Here is a tiny trained network, its code and every weight. The questions are about switching its units off for an input and a target symbol, where a switched-off unit gives its printed mean instead of its output.

import numpy as np


def w(rows, s, z=0):
    codes = np.array(rows[::2]) - 128.0
    scale = np.full(codes.shape[1], s)
    scale[-1] = z or s
    return codes * scale


def norm(h):
    return h / np.sqrt((h * h).mean(-1, keepdims=True) + 1e-5)


def f(y):
    return y / 2 * (1 + np.tanh(0.7978845608 * (y + 0.044715 * y**3)))


def softmax(a):
    e = np.exp(a - a.max(-1, keepdims=True))
    return e / e.sum(-1, keepdims=True)


def log_softmax(a):
    a = a - a.max(-1, keepdims=True)
    return a - np.log(np.exp(a).sum(-1, keepdims=True))


def net(x, mask):
    ids = ['βγδεζθλπφψ'.index(c) for c in x.split()]
    T = len(ids)
    res = E[ids] + P[:T]
    r = norm(res)
    for j in range(3):
        rows = slice(3 * j, 3 * j + 3)
        q, k, v = (r @ M[0][rows].T for M in (Q, K, V))
        z = softmax(np.where(np.tri(T) > 0, q @ k.T / 3**0.5, -1e9)) @ v
        o = O[0][rows]
        res = res + np.where(mask[j], z, o[:, -1]) @ o[:, :-1]
    y = f(norm(res) @ A[0][:, :-1].T + A[0][:, -1])
    res = res + np.where(mask[3:27], y, B[0][:, -1]) @ B[0][:, :-1]
    return log_softmax(norm(res)[-1] @ U[:, :-1].T + U[:, -1])


Q, K, V, O, A, B = {}, {}, {}, {}, {}, {}
E = w([
[204,146,171,102,206,197,146,126,76,110,104,131],'β',
[150,115,190,51,159,136,160,152,147,128,45,159],'γ',
[201,87,133,81,157,162,151,180,185,88,124,107],'δ',
[145,118,171,81,229,176,56,108,190,143,100,161],'ε',
[204,44,178,56,204,224,142,178,157,137,69,165],'ζ',
[95,123,161,174,43,76,101,65,20,64,124,73],'θ',
[171,71,178,130,220,105,141,113,232,89,68,169],'λ',
[148,97,36,67,38,161,174,3,149,198,125,121],'π',
[209,64,205,153,239,193,119,126,101,50,62,141],'φ',
[66,13,92,192,50,99,42,141,60,155,35,121],'ψ',
],0.005)
P = w([
[49,236,64,161,80,120,106,191,121,69,142,150],'0',
[147,95,217,143,116,237,151,64,98,44,14,70],'1',
[102,116,110,116,206,243,249,74,104,17,31,175],'2',
[217,142,226,154,26,142,91,110,166,145,55,113],'3',
[205,105,111,60,161,124,140,67,106,70,93,205],'4',
[189,148,247,207,25,145,135,140,177,195,91,97],'5',
[200,61,145,51,159,126,153,56,64,108,97,105],'6',
[172,149,247,206,76,114,151,147,165,229,128,65],'7',
[171,74,129,59,190,39,173,103,70,147,213,210],'8',
[153,97,232,148,143,74,153,136,122,240,173,62],'9',
[148,26,134,51,199,137,242,84,4,86,94,145],'10',
[185,82,180,116,178,49,160,104,89,230,149,53],'11',
],0.004)
Q[0] = w([
[204,88,177,95,173,137,159,123,112,111,103,180],'h0',
[143,145,124,129,199,203,175,175,149,90,105,199],'h0',
[188,149,217,139,142,121,143,166,189,164,130,133],'h0',
[140,138,198,141,154,160,202,120,157,120,135,89],'h1',
[82,154,139,194,142,195,80,203,186,207,137,152],'h1',
[53,179,107,164,16,48,125,65,110,204,211,59],'h1',
[63,171,124,159,90,133,143,169,201,227,179,68],'h2',
[198,57,115,35,211,193,206,131,120,82,39,122],'h2',
[87,66,48,98,2,60,99,28,72,215,183,84],'h2',
],0.0092)
K[0] = w([
[70,136,125,81,198,130,71,193,74,5,141,149],'h0',
[75,182,91,111,92,171,105,139,130,45,114,194],'h0',
[95,200,203,189,72,173,57,217,172,82,69,80],'h0',
[130,198,128,173,67,98,97,230,163,167,91,174],'h1',
[139,184,168,144,46,170,113,118,192,87,106,63],'h1',
[211,48,237,153,142,107,125,90,117,253,95,35],'h1',
[162,136,228,223,42,116,83,166,159,184,84,38],'h2',
[31,169,15,117,173,71,111,219,67,46,152,211],'h2',
[178,25,239,113,187,62,147,75,98,197,160,56],'h2',
],0.0074)
V[0] = w([
[141,62,220,170,177,128,109,106,170,54,114,84],'h0',
[137,69,200,155,151,141,218,22,58,206,70,187],'h0',
[100,132,82,170,152,33,105,12,206,160,127,119],'h0',
[179,235,134,112,172,181,140,78,66,145,195,73],'h1',
[171,160,125,117,174,76,138,88,196,64,205,104],'h1',
[179,205,198,128,132,87,173,101,166,80,110,153],'h1',
[43,158,225,194,141,95,45,76,2,141,81,205],'h2',
[167,114,75,214,213,188,32,113,128,176,174,154],'h2',
[176,73,54,213,78,58,181,159,100,47,172,51],'h2',
],0.0062)
O[0] = w([
[167,70,19,141,187,182,168,94,167,137,91,197,126],'h0',
[132,53,153,189,168,174,106,99,76,178,84,68,3],'h0',
[160,81,211,133,127,104,232,165,88,121,31,171,32],'h0',
[54,139,200,92,88,249,63,177,151,120,81,117,104],'h1',
[138,140,106,114,52,143,130,185,208,123,60,162,129],'h1',
[123,105,85,119,140,140,96,180,121,86,68,193,158],'h1',
[79,63,170,31,115,70,170,134,61,182,142,190,75],'h2',
[132,117,166,189,51,190,146,51,95,139,204,223,83],'h2',
[97,88,114,147,114,110,121,23,255,41,59,71,141],'h2',
],0.0068,0.011)
A[0] = w([
[169,120,113,98,133,102,185,147,156,103,173,232,76],'n0',
[115,142,128,150,95,44,191,37,100,136,182,85,32],'n1',
[98,105,168,89,110,113,182,140,63,171,117,169,123],'n2',
[188,172,135,163,137,137,191,203,212,91,116,195,76],'n3',
[114,123,179,93,104,70,179,188,174,85,92,154,59],'n4',
[136,123,124,147,167,169,81,68,176,115,69,42,65],'n5',
[168,107,75,227,161,158,170,102,148,151,138,106,56],'n6',
[153,70,131,154,111,127,211,91,106,125,66,189,100],'n7',
[85,50,108,118,79,145,66,110,124,119,150,164,161],'n8',
[100,62,131,168,88,108,162,61,119,167,101,152,67],'n9',
[105,146,204,168,66,170,108,155,89,142,78,70,89],'n10',
[139,177,238,168,133,92,126,171,122,121,115,47,104],'n11',
[114,84,115,72,148,79,158,117,178,96,39,145,139],'n12',
[93,95,76,149,154,122,166,55,44,175,123,84,95],'n13',
[124,111,225,42,168,119,152,140,255,126,120,143,14],'n14',
[165,156,132,89,140,105,163,246,130,122,134,190,69],'n15',
[83,84,110,119,191,187,99,129,146,211,105,68,111],'n16',
[107,141,197,42,143,71,178,180,149,159,180,168,88],'n17',
[42,68,153,93,97,59,111,107,166,112,41,87,95],'n18',
[77,207,156,107,155,72,125,239,133,129,131,89,2],'n19',
[4,176,178,89,47,149,68,114,132,77,178,113,15],'n20',
[81,89,186,184,59,187,154,85,90,121,123,187,62],'n21',
[149,48,136,222,110,150,114,87,100,164,111,160,116],'n22',
[80,139,122,110,126,150,35,133,95,104,188,101,123],'n23',
],0.0076,0.0068)
B[0] = w([
[114,134,185,157,109,151,162,119,101,165,35,98,184],'n0',
[120,22,140,167,177,95,205,53,154,166,174,122,153],'n1',
[142,89,61,213,121,164,107,101,175,120,111,91,181],'n2',
[139,170,108,123,34,43,138,101,104,103,92,94,253],'n3',
[223,109,42,120,162,141,108,137,100,128,118,130,158],'n4',
[113,87,141,177,181,102,99,147,141,183,178,56,224],'n5',
[124,118,194,151,139,207,111,138,110,85,107,147,165],'n6',
[153,88,119,92,148,92,67,200,160,129,186,114,165],'n7',
[87,185,122,139,174,115,196,98,184,127,73,107,168],'n8',
[97,150,156,89,114,137,68,170,163,96,151,77,141],'n9',
[139,144,118,22,239,105,194,159,115,137,119,179,124],'n10',
[208,191,87,2,220,137,86,120,104,73,132,68,118],'n11',
[122,99,141,163,111,158,115,182,106,186,133,168,246],'n12',
[154,170,182,108,49,74,130,151,133,70,136,164,197],'n13',
[219,29,103,90,132,178,105,133,146,21,143,220,154],'n14',
[124,164,187,169,123,139,106,87,72,101,93,49,194],'n15',
[113,125,93,176,84,86,157,109,124,81,55,162,182],'n16',
[108,126,168,106,173,199,88,94,147,32,129,132,224],'n17',
[100,201,160,147,102,187,110,160,115,208,156,128,179],'n18',
[153,163,186,70,227,133,128,122,80,164,85,37,168],'n19',
[80,91,157,202,27,66,126,178,182,195,110,66,193],'n20',
[164,198,14,130,139,78,102,96,163,160,204,89,120],'n21',
[88,177,138,62,164,181,141,103,163,132,170,126,167],'n22',
[122,85,173,163,133,111,183,156,124,218,109,149,232],'n23',
],0.0078,0.0044)
U = w([
[62,157,71,100,175,163,210,77,149,157,55,182,117],'β',
[204,83,93,180,94,52,161,181,62,135,43,163,189],'γ',
[131,81,122,253,181,202,87,104,145,114,80,59,5],'δ',
[186,154,60,162,119,152,115,146,87,224,218,159,117],'ε',
[127,203,220,173,62,202,139,81,54,47,138,172,109],'ζ',
[27,116,185,131,53,102,96,194,148,207,105,111,126],'θ',
[175,41,180,72,133,194,75,204,171,53,147,210,90],'λ',
[149,184,173,38,224,119,124,179,101,120,89,61,56],'π',
[92,189,58,91,44,108,70,90,194,28,147,107,192],'φ',
[144,53,195,113,101,64,166,49,133,93,195,117,220],'ψ',
],0.0054,0.0017)

Each question gives the input, a string of symbols that net reads in full, and the target symbol t.
The units are the heads (3 rows each of Q, K, V and O) and the neurons (one row each of A and B). Each row of codes is followed by its name. A weight is (code - 128) times the scale printed after its matrix; where a second scale follows, it is the last column's (O, A, B and U).
mask holds one flag per unit, heads first, then neurons. A switched-off unit (its flag False) gives its mean, the last column of its rows in O or B, instead of its output. The means were averaged over made-up inputs and are rounded, as every weight is.
A unit's drop is (log p(t) with every unit on - log p(t) with that unit switched off) / (log p(t) with every unit on - log p(t) with every unit switched off).
The circuit of an input: a set's keep is (log p(t) with only the set's units on - log p(t) with every unit switched off) / (log p(t) with every unit on - log p(t) with every unit switched off). Starting from the 12 units with the biggest drops (on a tie, the unit counted first), units are removed one at a time, each time the one whose removal leaves the highest keep (on an exact tie, the one counted first), for as long as the keep stays at least 0.8.
units of the circuit, in order: the units of the circuit, biggest drop first
unit that matters most: the unit with the biggest drop
k most important neurons: the k neurons with the biggest drops, biggest first
which heads matter: for each layer, one digit per head in row order, 1 if its drop is at least 0.15 and else 0, layers parted by /
drop when u is switched off: that unit's drop, to one decimal
input π δ θ δ γ φ λ δ γ β γ θ, target β: which heads matter	111
input λ γ δ λ φ φ γ δ δ θ θ θ, target θ: units of the circuit, in order	(h2 n18)
input δ δ δ φ γ λ ε γ δ θ, target γ: units of the circuit, in order	(h0 h2 n16)
input γ δ ψ δ λ β ε δ γ δ θ λ, target π: which heads matter	001
input γ δ δ λ γ, target π: which heads matter	001
input φ π δ δ δ δ ζ ψ γ θ, target ψ: units of the circuit, in order	(h1 n1)
input ζ λ γ δ ψ λ λ γ, target ε: unit that matters most	h0
input φ ζ ψ ε λ, target β: units of the circuit, in order	(h2 h0 n8)
input ζ δ δ δ ζ δ θ, target ζ: which heads matter	101
input δ π ζ π ψ, target ζ: 2 most important neurons	(n13 n22)
input π δ π δ δ ε θ θ, target ε: which heads matter	101
input β ψ β δ θ λ δ δ β π γ, target θ: units of the circuit, in order	(n20 h1)
input φ δ γ ψ ζ γ, target β: units of the circuit, in order	(h0 h2 n8)
input θ φ δ δ θ δ ζ δ γ θ λ, target λ: unit that matters most	n14
input ε δ φ θ δ θ β γ ζ, target ζ: which heads matter	001
input γ λ γ δ φ ζ λ λ δ δ θ, target δ: which heads matter	100
input ζ δ λ γ δ ψ, target γ: which heads matter	101
input π θ θ, target π: units of the circuit, in order	(h0 n11)
input π γ γ β, target δ: which heads matter	100
input π γ ψ δ δ β π λ, target δ: units of the circuit, in order	(h0)
input ψ π φ δ δ δ, target ψ: units of the circuit, in order	(h1 h2)
input θ δ π, target θ: which heads matter	101
input λ δ θ λ δ δ λ β δ γ γ δ, target γ: which heads matter	100
input δ ζ γ π δ θ, target π: which heads matter	100
input γ λ δ δ γ φ ζ β, target π: which heads matter	001
input θ β λ ζ γ β θ δ δ λ λ ζ, target λ: which heads matter	001
input γ γ θ δ δ δ π λ ε π, target λ: most important neuron	(n7)
input θ θ π γ δ θ ψ, target δ: which heads matter	101
input γ δ φ, target π: drop when h2 is switched off	0.7
input λ β λ β λ λ θ δ β φ δ, target γ: drop when h0 is switched off	0.1
